In the rows, zero is written as 128.
Each row is followed by its class.
136 134 143 125 119 138 136 132 121 129 134 129 144 135 127 134 126 116 128 135 129 106 108 138 126 111 157 128 118 130 121 123 121 148 125 128 133 144 146 134 130 -> A
141 144 133 136 127 143 137 137 118 131 136 128 123 131 118 158 142 126 132 117 119 138 107 128 138 132 127 142 141 113 113 126 114 140 140 143 123 134 132  90 121 -> B
157 151 128 155 122 132 127 134 111 111 133 132 100 111 130 167 131 158 126 112 116 181 120 128 135 130 108 156 162 105 119 130 124  92 138 183 105 126 137  73 124 -> A
146 145 142 128 116 141 135 139 112 137 145 128 128 125 112 157 134 130 139 123 128 128 114 127 132 132 139 141 131 109 115 130 112 147 136 163 119 139 152  98 132 -> A
163 109 141  94 141 131 135 145 133 120 114 143 120 133 146  89 119 107 116 137 114 103 112  78 125 105 138 101 112 162 142 139 146 108  96  64 167 160 123 169 130 -> K
155 128 127 111 136 130 122 130 118 127 117 130 121 120 141 120 135 119 123 120 131 125 105 106 128 106 144 118 129 143 132 132 133 127 113 116 147 158 126 139 125 -> C
153 137 114 148 141 114 120 101 124 102 125 128 113 117 134 114 124 141 114 116 100 158 133 126 130 143  91 136 172 128 133 131 140  84 129 124 108 111 124 115 133 -> H
141 150 135 134 126 146 141 145 119 144 170 123 131 132 100 186 155 127 151 124 126  94 123 170 143 138 152 135 138 102 106 104  98 199 160 170 115 120 145  84 125 -> J
161 146 137 145 125 123 131 136 105 122 124 128  99 114 138 131 132 146 127 118 117 167 119  89 134 124 112 143 151 120 122 135 129  76 123 156 128 128 141 104 126 -> P
154 141 144 114 125 129 136 131 105 123 122 141 106 128 129 112 128 124 123 112 134 128 110  86 130 117 131 121 135 131 123 138 134 108 120 133 136 145 140 123 136 -> C
142 124 150 115 134 140 133 138 125 142 146 131 142 142 118 136 145 107 135 134 123  82 114 128 134 119 166 105 111 136 133 113 126 173 128 102 146 143 139 132 124 -> J
143 156 139 119 120 153 151 149 121 151 167 125 120 129  97 172 140 125 139 122 132  95 119 155 138 145 152 137 150  99  93 107 105 193 158 166 112 121 159  93 135 -> Q
122 127 105  98 141 124 142 127 148 126 139 123 141 133 148 126 125 132 129 121 126 105 119 140 135 123 128 115 118 137 132 120 136 152 126 101 134 144 123 138 137 -> T
162 126 144 128 123 122 114 128 100 107 105 142 104 118 144 102 126 143 117 123 117 176 112  71 121 112 117 142 142 130 139 147 154  56 105 131 137 141 145 119 130 -> A
139 142 137 130 136 144 151 141 132 157 166 118 152 140  96 179 161 100 142 129 138  74 116 177 139 124 168 118 125 115 109 113  96 212 157 137 127 120 135 111 117 -> Y
131 137 144 113 135 138 149 141 124 152 150 129 152 150 106 135 142  79 135 132 131  49 110 141 130 114 182  95 110 133 120 116 112 201 129  85 149 145 128 154 124 -> Q
148 137 148 124 129 128 126 140  99 120 118 142 125 123 146 113 107 140 118 119 119 159 109  83 121 126 126 141 134 141 124 137 136  79 109 130 138 146 139 126 130 -> N
129 120 118 129 136 123 125 116 138 123 120 128 133 129 134 117 141 125 116 127 122 126 133 145 128 130 119 123 148 126 139 115 130 130 136 114 117 127 112 135 129 -> B
153 143 135 103 128 132 144 136 108 137 136 133 113 120 125 137 135 134 135 117 123 126 121 125 143 130 143 126 140 121 110 128 124 134 137 140 137 138 148 115 132 -> T
156 127 150  89 136 132 134 151 115 142 123 140 130 135 146  94 118 111 124 127 129  95 107  79 128 110 159  97 106 152 130 131 141 125 101  79 164 156 143 170 132 -> B
110 146 125 128 121 124 138 130 128 142 141 123 136 132 111 143 138 123 139 122 123 107 133 163 130 132 152 123 148 121 118 116 115 153 145 130 119 126 139 133 130 -> Q
152 133 147  91 145 130 147 152 119 130 139 135 114 123 127 115 141 123 132 112 127  91 118 108 134 123 155 118 133 130 123 128 132 133 131 116 141 136 148 142 129 -> H
115 151 123 167 109 118 126  99 117 125 133 114 124 121 115 161 123 149 118 127 119 168 124 148 138 151 112 160 165 104 112 121 108 117 151 184  89 110 135  86 130 -> X
147 114 135 109 148 136 126 134 125 130 136 129 148 133 122 108 129 102 127 138 130  96  99 113 127 113 151 110 108 140 134 136 123 153 114  99 148 150 131 147 137 -> H
113 129 114 122 136 118 134 119 136 128 141 127 133 135 133 136 129 127 132 120 115 111 130 129 135 131 119 122 126 125 136 121 134 145 128 113 132 128 125 138 124 -> Y
149 150 128 134 123 139 146 131 117 147 166 121 144 130  98 182 147 124 137 139 143 105 124 176 145 131 165 132 136 114  98 112  95 194 151 156 111 115 149  98 130 -> N
168 147 133 164 123 132 123 130  86 112 135 137 109 107 120 154 122 128 128 126 125 168 126 119 133 136 111 153 156 116 116 131 126  92 124 178 119 124 140  87 128 -> T
142 126 147 135 128 144 138 135 114 124 142 131 120 131 118 136 126 121 123 129 121 131 119 114 142 135 126 139 139 119 123 124 120 132 134 147 125 127 134 106 129 -> P
160 148 130 129 130 130 124 142 102 116 134 134 106 112 134 137 118 155 123 112 113 165 112 101 136 122 111 146 156 121 118 136 133  84 124 164 120 131 151  97 132 -> P
155 135 131 123 133 134 138 138 114 133 137 131 119 127 115 140 140 120 132 125 124 130 121 121 138 127 133 123 138 119 117 133 126 134 133 132 130 138 134 106 134 -> T
 98 147 102 161 125 123 130 107 137 133 139 106 133 127 115 179 142 143 134 112 124 145 132 181 144 148 117 144 149  97 115 109 104 158 161 175  96 110 125  90 129 -> Q
111 115 127  99 138 127 137 120 151 128 131 129 149 141 143 108 110 124 119 120 118  99 118 119 132 129 130 111 114 136 138 123 140 149 121  94 138 141 126 162 137 -> X
119 129 109 117 134 129 137 119 142 131 156 119 129 133 117 152 146 136 128 121 125 103 141 164 142 145 140 123 146 114 119 111 119 183 153 131 111 114 129 120 129 -> H
162 153 137 139 135 130 138 128 108 125 131 131 120 125 126 145 138 128 126 113 119 132 116 124 138 121 135 127 143 126 114 124 119 124 127 140 123 138 142 109 128 -> N
137 137 137 123 131 145 153 141 134 151 162 121 142 147 100 166 151 108 136 132 127  80 113 155 141 128 162 113 128 119 107 113 101 204 157 127 124 133 135 114 125 -> J
146 117 125 111 141 106 113 115 129 109 108 146 117 115 146  95 118 138 101 133 110 140 140 101 126 120 104 114 142 149 154 129 157  73 104  87 136 136 112 149 123 -> K
140 124 132  98 137 109 143 127 131 123 112 138 113 122 151  94 131 137 119 120 121 127 138 103 128 115 120 111 131 139 138 127 155  81 115  96 141 133 136 162 128 -> N
132 129 111 119 131 130 132 119 140 127 147 124 135 138 117 137 129 120 126 128 127  95 132 161 140 128 136 110 134 132 122 122 124 163 139 103 118 125 127 135 128 -> A
173 133 145 125 125 128 135 127 108 116 115 135 104 122 134 108 129 127 121 132 115 153 110  90 133 115 116 137 137 124 129 143 133  86 113 130 134 139 137 115 134 -> A
141 137 120 150 125 108 114 113 115 110 110 122 111 105 142 128 124 156 109 122 107 194 136  98 139 148  80 153 163 116 135 125 141  60 125 157 115 108 128 100 128 -> B
146 126 144 109 132 130 131 137 124 132 122 138 133 125 134 110 125 110 117 135 126  91 108 111 122 107 148 106 115 142 128 123 132 133 115 102 154 151 128 151 127 -> K
111 138 125 112 132 127 133 111 144 123 121 121 129 135 144 115 125 134 124 114 120 121 110 117 135 125 131 122 119 131 129 128 131 121 129 121 123 137 140 128 131 -> X
123 130 109 130 124 117 128 121 130 121 123 124 122 120 137 126 124 147 119 128 122 154 121 133 123 135 115 148 156 120 126 122 126 112 137 143 117 122 124 124 138 -> Q
154 112 131  99 159 138 137 136 133 141 141 132 145 143 120 116 153  83 133 134 117  58 112 138 133 107 164  88 119 144 140 119 122 194 119  66 156 157 102 161 122 -> C
157 136 137 105 139 138 140 136 129 134 144 133 123 136 120 125 142 113 129 115 121  87 111 117 133 119 163 105 132 128 124 122 124 164 134 107 140 130 146 136 128 -> Q
109 120 108 115 142 130 135 121 150 132 146 117 143 141 118 142 152 118 130 132 128  92 136 163 142 132 152 113 125 123 137 107 119 188 142 111 121 126 122 129 137 -> Q
153 127 123 109 141 107 125 125 113 113 107 143 112 114 160  91 128 141 123 108 111 149 122  87 128 116 101 123 142 142 145 136 153  57 104  97 143 147 129 152 125 -> N
148 156 123 149 125 130 128 134 104 122 141 119 110 108 123 160 124 143 131 116 110 168 107 120 146 145 104 157 162 107 114 121 116 110 139 180 113 120 146  80 127 -> B
151 133 143 115 130 129 132 132 118 124 109 133 120 133 142  92 119 115 123 120 121 135 105  66 135 111 129 111 114 142 132 148 136  98 104 100 152 158 133 141 136 -> P
138 133 120 140 127 120 140 106 136 133 139 124 124 130 125 133 137 128 126 127 121 124 136 145 136 137 121 119 145 113 118 124 121 130 141 126 112 111 124 125 133 -> H
110 122 123 103 139 131 134 124 151 138 132 130 153 147 133 124 123 122 116 130 122  97 125 144 130 122 139 107 113 141 129 121 132 158 130  84 134 145 120 148 126 -> Y
108 115 109 102 146 133 142 111 159 142 135 120 153 145 128 120 141 105 118 127 123  73 127 148 131 117 153  90 113 139 126 119 128 186 136  68 141 144 104 163 119 -> P
117 115 119 108 140 129 138 114 146 133 145 121 146 136 127 127 141 121 126 131 123 100 124 160 128 127 140 123 126 128 134 118 123 174 137 103 131 127 117 141 122 -> H
141 132 122 137 137 107 106 110 105  92  99 148  97 105 159  96 119 165 104 106 107 188 132  73 123 129  67 150 166 126 144 135 157  14 105 140 117 123 129 114 129 -> B
125 121 111  97 137 130 134 122 149 126 141 121 140 138 124 130 134 124 121 130 119  99 132 159 135 126 127 115 134 138 134 118 128 173 132  98 126 132 121 144 127 -> A
139 146 136 111 127 129 136 141 114 138 144 123 121 123 115 142 136 130 141 124 137 107 115 130 140 128 153 129 130 126 116 120 125 155 138 140 130 138 154 115 133 -> J
147 149 134 122 132 129 139 134 111 132 143 134 121 130 117 146 137 120 133 119 117 102 112 138 135 121 149 127 142 119 117 125 112 152 136 138 124 136 134 123 121 -> X
147 146 117 126 133 136 142 134 120 128 143 123 133 132 117 149 139  97 133 132 134  97 113 142 141 116 145 117 122 132 108 125 113 169 129 119 139 134 125 122 121 -> T
150 131 137 128 134 133 119 135 118 116 130 134 124 122 134 143 133 134 126 122 112 140 116 113 139 120 135 129 130 122 138 124 131 117 122 153 132 129 146 111 127 -> X
137 122 113 134 138 121 131 113 134 117 131 129 126 128 129 127 141 126 115 121 110 140 127 128 130 121 104 127 151 125 139 129 132 125 130 115 125 130 115 125 119 -> Y
142 147 131 134 120 131 134 130 120 123 127 122 117 125 137 151 136 150 123 115 123 162 106 113 141 127 136 144 140 114 117 130 120 115 137 166 117 134 146  87 134 -> X
148 135 131 123 136 138 140 128 134 141 135 120 140 136 125 140 140 115 134 125 124 107 111 141 131 122 153 118 129 137 120 125 116 164 131 111 135 147 122 127 131 -> C
122 122 111 113 135 113 112 112 126 115 104 135 127 121 149  91 113 135 106 123 122 142 128 112 124 116 117 113 141 150 138 133 153  86 113  96 133 145 117 157 133 -> P
133 120 133  98 135 108 123 119 126 131 107 138 129 122 156  88 126 137 117 121 119 122 122  89 128 108 134 102 126 148 145 128 151  88 101  85 153 157 127 167 132 -> C
152 129 143 107 146 134 134 140 120 136 150 134 133 130 112 132 144 110 129 125 127  78 116 133 136 117 159 101 126 129 129 113 127 171 138 116 138 137 138 133 126 -> J
123 126 106 123 138 126 132 115 156 135 149 114 151 131 114 153 149 114 123 140 117  87 142 181 142 126 141 105 130 122 136 102 116 185 145 110 113 116 121 131 120 -> B
124 132 106 120 142 124 129 124 146 123 134 123 135 133 128 139 142 123 130 118 113 109 129 153 137 118 139 113 132 132 140 119 128 152 130  98 126 139 123 134 123 -> Q
135 127 122 153 131 118 120 127 129 117 124 128 121 117 133 139 129 139 129 127 107 156 135 132 136 135 104 137 149 125 139 127 129  88 128 132 120 127 116 110 122 -> K
135 135 137 107 131 138 145 135 126 142 145 127 145 142 121 138 143 103 138 125 128  81 105 141 133 114 171 110 113 134 123 117 119 181 132 107 140 145 143 140 125 -> N
126 122 133 108 131 149 152 142 146 149 155 120 142 145 116 150 139  99 138 131 125  67 107 153 131 128 173 110 111 125 125 114 116 213 147 106 133 155 125 131 126 -> K
127 138 130 130 124 142 129 135 123 136 151 115 130 125 108 161 138 126 135 130 129 128 115 140 136 144 144 144 134 110 116 122 113 166 146 161 113 125 146  94 128 -> H
128 122 116 135 122 126 133 114 138 125 134 121 137 133 126 137 144 124 119 129 126 130 131 137 133 120 130 126 141 128 133 126 123 138 136 127 120 119 128 132 123 -> P
119 123 117 124 132 108 128 114 127 123 111 121 129 127 142 102 124 130 116 123 118 144 124 105 129 123 106 127 140 144 135 136 144  92 114  96 141 133 113 151 126 -> P
166 141 134 129 129 127 126 130 105 110 123 136 111 118 144 120 117 142 119 111 115 158 105  96 130 120 114 139 146 130 122 140 135  83 115 142 132 135 144 114 136 -> H
135 150 142 127 119 139 142 144 117 139 155 127 124 132 109 161 141 117 139 120 130  97 109 148 142 135 152 131 137 105 110 111 117 178 151 148 126 125 137  99 122 -> X
130 133 133  99 126 143 146 143 130 153 159 126 145 142 118 152 144 109 127 137 136  66 117 150 139 108 185 100 115 136 114 112 113 195 135 108 139 137 140 140 120 -> P
147 129 144  95 128 127 138 143 111 140 125 132 120 125 134 110 132 117 134 123 125 102 112  83 126 105 150 114 114 137 128 134 136 119 109 115 159 157 154 160 124 -> C
134 125 115 101 144 131 150 117 151 137 144 122 136 140 129 133 148 109 134 121 121  84 119 163 139 132 149 107 127 131 132 111 125 193 146  86 131 132 109 141 123 -> N
121 127 121 136 133 112 120 119 126 121 119 128 124 115 144 115 127 146 118 119 120 155 132 105 120 141  99 144 150 126 139 129 131  85 128 142 120 125 120 127 129 -> Y
169 123 134  93 136 141 135 149 119 122 138 142 112 127 141 118 125 125 129 125 123 112 118 108 132 115 144 116 125 136 129 133 136 134 116 113 147 140 138 141 128 -> A
121 127 161  85 141 139 148 138 140 164 137 126 163 148 123 109 133  86 132 125 144  34  98 128 120 114 195  87  87 147 126 122 125 201 121  66 160 166 125 172 130 -> X
147 143 141 119 127 144 154 144 123 142 155 126 120 136 103 149 144 108 143 125 125  83 111 141 131 129 148 125 134 119 108 120 110 183 151 128 131 138 133 115 122 -> J
156 147 138 130 124 127 130 122  98 117 123 134 103 120 128 130 119 138 129 112 116 156 110 108 138 126 117 150 148 121 120 143 129  91 120 154 121 141 149 102 136 -> X
135 139 111 137 128 116 124 113 134 107 130 125 112 118 135 143 125 150 115 113 118 158 128 126 139 131  95 147 154 113 136 130 132  98 133 161  96 113 134 103 127 -> X
145 133 142 140 123 137 129 129 116 139 137 124 136 130 114 137 130 106 130 135 133 106 106 122 132 121 159 119 127 130 119 123 118 150 128 126 133 147 137 126 130 -> C
153 132 143 133 122 139 140 139 116 135 137 128 113 125 122 144 135 126 133 118 116 122 113 112 131 134 129 137 138 115 116 129 119 130 136 147 133 137 137 106 127 -> K
